Here is a tiny trained network, its code and every weight. The questions are about switching its units off for an input and a target symbol, where a switched-off unit gives its printed mean instead of its output.

import numpy as np


def w(rows, s, z=0):
    codes = np.array(rows[::2]) - 128.0
    scale = np.full(codes.shape[1], s)
    scale[-1] = z or s
    return codes * scale


def f(y):
    return y / 2 * (1 + np.tanh(0.7978845608 * (y + 0.044715 * y**3)))


def softmax(a):
    e = np.exp(a - a.max(-1, keepdims=True))
    return e / e.sum(-1, keepdims=True)


def log_softmax(a):
    a = a - a.max(-1, keepdims=True)
    return a - np.log(np.exp(a).sum(-1, keepdims=True))


def net(x, mask):
    ids = ['Φαγεζθξτψ'.index(c) for c in x.split()]
    T = len(ids)
    res = E[ids] + P[:T]
    q, k, v = (res @ M[0].T for M in (Q, K, V))
    z = softmax(np.where(np.tri(T) > 0, q @ k.T / 4**0.5, -1e9)) @ v
    res = res + np.where(mask[0], z, O[0][:, -1]) @ O[0][:, :-1]
    y = f(res @ A[0][:, :-1].T + A[0][:, -1])
    res = res + np.where(mask[1:9], y, B[0][:, -1]) @ B[0][:, :-1]
    return log_softmax(res[-1] @ U[:, :-1].T + U[:, -1])


Q, K, V, O, A, B = {}, {}, {}, {}, {}, {}
E = w([
[106,85,183,46,205,96,83],'Φ',
[91,105,214,92,172,156,119],'α',
[185,174,122,172,222,134,166],'γ',
[105,61,173,131,180,214,15],'ε',
[148,130,210,83,85,222,185],'ζ',
[193,71,118,84,83,136,76],'θ',
[41,152,126,67,129,153,180],'ξ',
[109,54,209,211,99,77,90],'τ',
[209,62,111,106,122,41,252],'ψ',
],0.02)
P = w([
[38,26,193,55,67,195,101],'0',
[73,8,157,68,91,212,139],'1',
[113,2,125,92,110,202,156],'2',
[140,63,133,98,90,156,197],'3',
[185,79,121,136,109,180,221],'4',
[143,70,96,169,110,220,169],'5',
[88,96,118,176,94,222,130],'6',
],0.0065)
Q[0] = w([
[122,150,114,152,122,137,62],'head 0',
[100,54,227,128,136,206,125],'head 0',
[120,248,157,157,107,68,93],'head 0',
[129,131,168,86,116,183,115],'head 0',
],0.013)
K[0] = w([
[125,203,214,65,100,98,104],'head 0',
[197,213,72,196,178,142,126],'head 0',
[129,58,178,8,201,146,71],'head 0',
[112,226,76,189,127,115,76],'head 0',
],0.012)
V[0] = w([
[82,28,39,125,135,33,161],'head 0',
[182,116,47,58,9,152,152],'head 0',
[81,183,16,10,123,211,118],'head 0',
[147,62,183,253,30,179,53],'head 0',
],0.0065)
O[0] = w([
[53,70,2,154,80,110,136,230],'head 0',
[214,95,73,131,57,179,153,171],'head 0',
[146,130,128,71,165,185,98,2],'head 0',
[158,137,178,188,98,105,111,121],'head 0',
],0.01,0.0061)
A[0] = w([
[189,122,120,147,101,132,168,74],'neuron 0',
[131,148,95,170,100,77,103,87],'neuron 1',
[99,246,129,105,96,102,161,124],'neuron 2',
[148,79,100,126,127,166,125,151],'neuron 3',
[131,207,195,110,166,160,102,75],'neuron 4',
[123,148,92,121,211,90,153,134],'neuron 5',
[86,180,130,128,101,142,61,249],'neuron 6',
[130,165,102,61,133,208,143,114],'neuron 7',
],0.013,0.002)
B[0] = w([
[76,128,166,141,141,141,53,229],'neuron 0',
[132,157,127,96,168,181,145,191],'neuron 1',
[198,60,122,128,180,71,80,133],'neuron 2',
[130,176,86,87,160,137,121,248],'neuron 3',
[106,120,53,153,152,157,181,197],'neuron 4',
[133,233,116,110,89,98,64,156],'neuron 5',
[147,110,139,109,154,141,86,141],'neuron 6',
[157,117,74,118,171,5,156,174],'neuron 7',
],0.011,0.012)
U = w([
[23,159,149,1,85,104,83,76],'Φ',
[23,119,166,25,111,175,217,64],'α',
[147,198,70,159,124,122,118,124],'γ',
[125,37,94,143,186,161,100,33],'ε',
[251,59,105,121,104,179,245,133],'ζ',
[233,82,171,7,46,162,114,254],'θ',
[200,52,89,96,154,41,90,86],'ξ',
[120,20,141,166,67,47,103,209],'τ',
[61,49,16,139,43,126,137,119],'ψ',
],0.005,0.0065)

Each question gives the input, a string of symbols that net reads in full, and the target symbol t.
The units are the heads (4 rows each of Q, K, V and O) and the neurons (one row each of A and B). Each row of codes is followed by its name. A weight is (code - 128) times the scale printed after its matrix; where a second scale follows, it is the last column's (O, A, B and U).
mask holds one flag per unit, heads first, then neurons. A switched-off unit (its flag False) gives its mean, the last column of its rows in O or B, instead of its output. The means were averaged over made-up inputs and are rounded, as every weight is.
A unit's drop is (log p(t) with every unit on - log p(t) with that unit switched off) / (log p(t) with every unit on - log p(t) with every unit switched off).
The circuit of an input: a set's keep is (log p(t) with only the set's units on - log p(t) with every unit switched off) / (log p(t) with every unit on - log p(t) with every unit switched off). Starting from all 9 units, units are removed one at a time, each time the one whose removal leaves the highest keep (on an exact tie, the one counted first), for as long as the keep stays at least 0.8.
circuit, biggest first: the units of the circuit, biggest drop first
top k neurons: the k neurons with the biggest drops, biggest first
drop of u: that unit's drop, to one decimal
input ε Φ ψ α τ Φ, target τ: top 2 neurons => [neuron 3; neuron 4]
input ε ξ Φ, target ξ: circuit, biggest first => [neuron 7; head 0]
input α α α ε γ ξ, target ξ: circuit, biggest first => [neuron 2; head 0; neuron 7]
input τ ξ τ ε α τ ξ, target τ: top neuron => [neuron 2]
input α τ ξ, target τ: circuit, biggest first => [head 0; neuron 3; neuron 2]
input ξ ζ ξ α α, target ξ: top 2 neurons => [neuron 7; neuron 1]
input Φ α θ τ α, target τ: top 2 neurons => [neuron 3; neuron 4]
input ζ α α, target ζ: top 2 neurons => [neuron 4; neuron 0]
input ξ ψ τ τ ξ ξ α, target ξ: circuit, biggest first => [head 0; neuron 7]
input ψ α ψ τ ψ ζ α, target ψ: drop of head 0 => 1.0
input ζ θ ε, target θ: drop of neuron 2 => 0.0
input γ ζ τ ξ ψ τ ψ, target ψ: drop of head 0 => 1.1
input ξ α ζ, target ξ: top 2 neurons => [neuron 7; neuron 1]
